Here is a tiny trained network, its code and every weight. The questions are about switching its units off for an input and a class, where a switched-off unit gives its printed mean instead of its output.

import numpy as np


def w(rows, s, z=0):
    codes = np.array(rows[::2]) - 128.0
    scale = np.full(codes.shape[1], s)
    scale[-1] = z or s
    return codes * scale


def norm(h):
    return h / np.sqrt((h * h).mean(-1, keepdims=True) + 1e-5)


def f(y):
    return np.maximum(y, 0)


def log_softmax(a):
    a = a - a.max(-1, keepdims=True)
    return a - np.log(np.exp(a).sum(-1, keepdims=True))


def net(x, mask):
    res = np.array(x, float).reshape(1, 8) / 4 @ E
    u = 0
    for l in range(3):
        y = f(norm(res) @ A[l][:, :-1].T + A[l][:, -1])
        res = res + np.where(mask[u : u + 5], y, B[l][:, -1]) @ B[l][:, :-1]
        u += 5
    return log_softmax(norm(res)[-1] @ U[:, :-1].T + U[:, -1])


A, B = {}, {}
E = w([
[89,60,45,67,224,122,141,133,111],'x0',
[22,118,153,136,92,111,117,77,201],'x1',
[161,121,129,33,148,36,216,191,122],'x2',
[54,147,51,147,111,143,74,178,79],'x3',
[141,109,143,149,93,198,126,196,157],'x4',
[84,60,177,181,155,190,172,50,61],'x5',
[179,75,26,254,111,16,194,180,105],'x6',
[122,58,202,109,115,59,81,138,103],'x7',
],0.0083)
A[0] = w([
[97,177,62,233,39,135,111,135,94,12],'L0N1',
[32,61,132,227,139,137,88,104,91,117],'L0N2',
[154,97,47,101,2,103,133,163,173,3],'L0N3',
[129,185,147,149,86,100,94,90,226,17],'L0N4',
[101,78,95,94,97,137,183,209,89,108],'L0N5',
],0.0081,0.0048)
B[0] = w([
[183,2,108,155,187,51,137,52,108,199],'L0N1',
[142,9,85,180,148,105,99,28,108,254],'L0N2',
[69,238,182,148,142,130,123,184,70,165],'L0N3',
[112,147,215,93,102,170,85,86,175,160],'L0N4',
[6,172,160,190,186,161,124,92,214,195],'L0N5',
],0.0084,0.0063)
A[1] = w([
[89,110,159,188,1,182,166,199,239,88],'L1N1',
[127,56,158,72,214,85,174,121,155,76],'L1N2',
[83,108,41,39,171,60,128,88,143,77],'L1N3',
[160,83,160,186,38,181,129,78,147,143],'L1N4',
[141,41,200,73,104,80,132,200,168,1],'L1N5',
],0.0079,0.0051)
B[1] = w([
[116,127,204,212,202,105,72,145,197,177],'L1N1',
[242,104,56,201,107,128,99,80,34,199],'L1N2',
[122,146,109,217,254,161,97,16,205,211],'L1N3',
[24,130,100,111,251,110,94,148,173,253],'L1N4',
[230,124,184,106,74,96,151,175,129,151],'L1N5',
],0.008,0.0058)
A[2] = w([
[132,135,163,87,136,252,110,92,119,152],'L2N1',
[171,113,43,170,111,167,198,141,131,77],'L2N2',
[118,113,127,90,138,153,184,71,120,2],'L2N3',
[201,228,110,92,171,107,167,138,158,116],'L2N4',
[185,163,124,191,42,156,128,165,102,139],'L2N5',
],0.011,0.0043)
B[2] = w([
[79,210,247,142,172,118,105,192,244,253],'L2N1',
[176,117,230,62,49,190,169,144,153,195],'L2N2',
[106,91,138,115,188,129,133,152,124,151],'L2N3',
[74,53,73,212,128,111,93,140,79,207],'L2N4',
[173,79,239,192,146,112,78,158,56,153],'L2N5',
],0.011,0.0063)
U = w([
[156,51,80,178,171,117,108,98,131,187],'0',
[103,227,177,108,133,120,104,144,211,199],'1',
[254,106,150,108,48,80,166,137,72,70],'2',
[110,184,14,71,103,122,126,184,101,2],'3',
],0.017,0.0058)

Each question gives the input, the list of numbers given to net, and the class t.
The units are the neurons (one row each of A and B). Each row of codes is followed by its name. A weight is (code - 128) times the scale printed after its matrix; where a second scale follows, it is the last column's (A, B and U).
mask holds one flag per neuron, layer by layer. A switched-off neuron (its flag False) gives its mean, the last column of its row in B, instead of its output. The means were averaged over made-up inputs and are rounded, as every weight is.
A unit's drop is (log p(t) with every unit on - log p(t) with that unit switched off) / (log p(t) with every unit on - log p(t) with every unit switched off).
The circuit of an input: a set's keep is (log p(t) with only the set's units on - log p(t) with every unit switched off) / (log p(t) with every unit on - log p(t) with every unit switched off). Starting from the 12 units with the biggest drops (on a tie, the unit counted first), units are removed one at a time, each time the one whose removal leaves the highest keep (on an exact tie, the one counted first), for as long as the keep stays at least 0.8.
units of the circuit, in order: the units of the circuit, biggest drop first
top k neurons: the k neurons with the biggest drops, biggest first
k most important neurons of layer l: the k neurons of layer l with the biggest drops, biggest first
drop of u: that unit's drop, to one decimal
input [8,-4,-2,-8,4,-2,-1,-6], class 1: 2 most important neurons of layer 2 -> [L2N1; L2N2]
input [-6,-7,2,6,-6,4,3,2], class 2: units of the circuit, in order -> [L1N4; L1N3; L2N4]
input [0,-8,-4,-2,-5,0,-1,5], class 2: top 4 neurons -> [L0N5; L1N3; L0N4; L1N4]
input [6,5,-4,2,6,8,-4,-5], class 1: top 2 neurons -> [L2N1; L0N1]
input [1,-5,3,-4,-2,2,2,-7], class 2: units of the circuit, in order -> [L2N2; L1N4]
input [-2,-8,7,-2,-3,-7,-4,-1], class 0: units of the circuit, in order -> [L2N4]
input [7,-8,2,-1,-4,5,-6,0], class 1: top 3 neurons -> [L2N1; L0N1; L0N2]
input [-3,-8,-5,-6,7,-3,4,-1], class 2: top 3 neurons -> [L0N5; L1N3; L2N2]
input [-1,-6,1,-5,-6,6,0,2], class 2: 4 most important neurons of layer 1 -> [L1N2; L1N3; L1N4; L1N1]
input [5,-6,2,-2,0,0,6,4], class 2: top 3 neurons -> [L2N2; L1N4; L1N2]
input [0,-8,0,-5,1,-8,0,2], class 2: top 3 neurons -> [L1N4; L1N3; L0N5]
input [-4,-6,8,-4,-1,0,-5,-4], class 2: 2 most important neurons of layer 0 -> [L0N5; L0N3]
input [6,-2,0,-4,-3,5,-6,4], class 1: top 4 neurons -> [L2N1; L0N1; L0N2; L2N4]
input [-6,8,-5,7,2,-8,5,-5], class 0: top 2 neurons -> [L0N1; L2N1]
input [5,0,6,2,8,-2,6,1], class 1: top neuron -> [L0N5]
input [0,-8,8,-3,5,-6,-7,3], class 2: top 2 neurons -> [L1N5; L1N4]
input [8,-5,-5,-7,4,8,-7,6], class 1: 2 most important neurons of layer 2 -> [L2N1; L2N4]
input [8,-7,4,-3,5,0,4,2], class 2: top 3 neurons -> [L2N2; L1N2; L1N4]
input [-1,2,-1,-3,4,-2,2,3], class 1: drop of L1N3 -> 0.0
input [2,-8,-7,-3,1,-5,7,-5], class 2: drop of L2N2 -> 0.3
input [1,-6,-4,0,-4,8,-5,-5], class 1: drop of L2N1 -> 0.7
input [8,3,-5,3,6,4,-5,-6], class 1: most important neuron of layer 0 -> [L0N1]
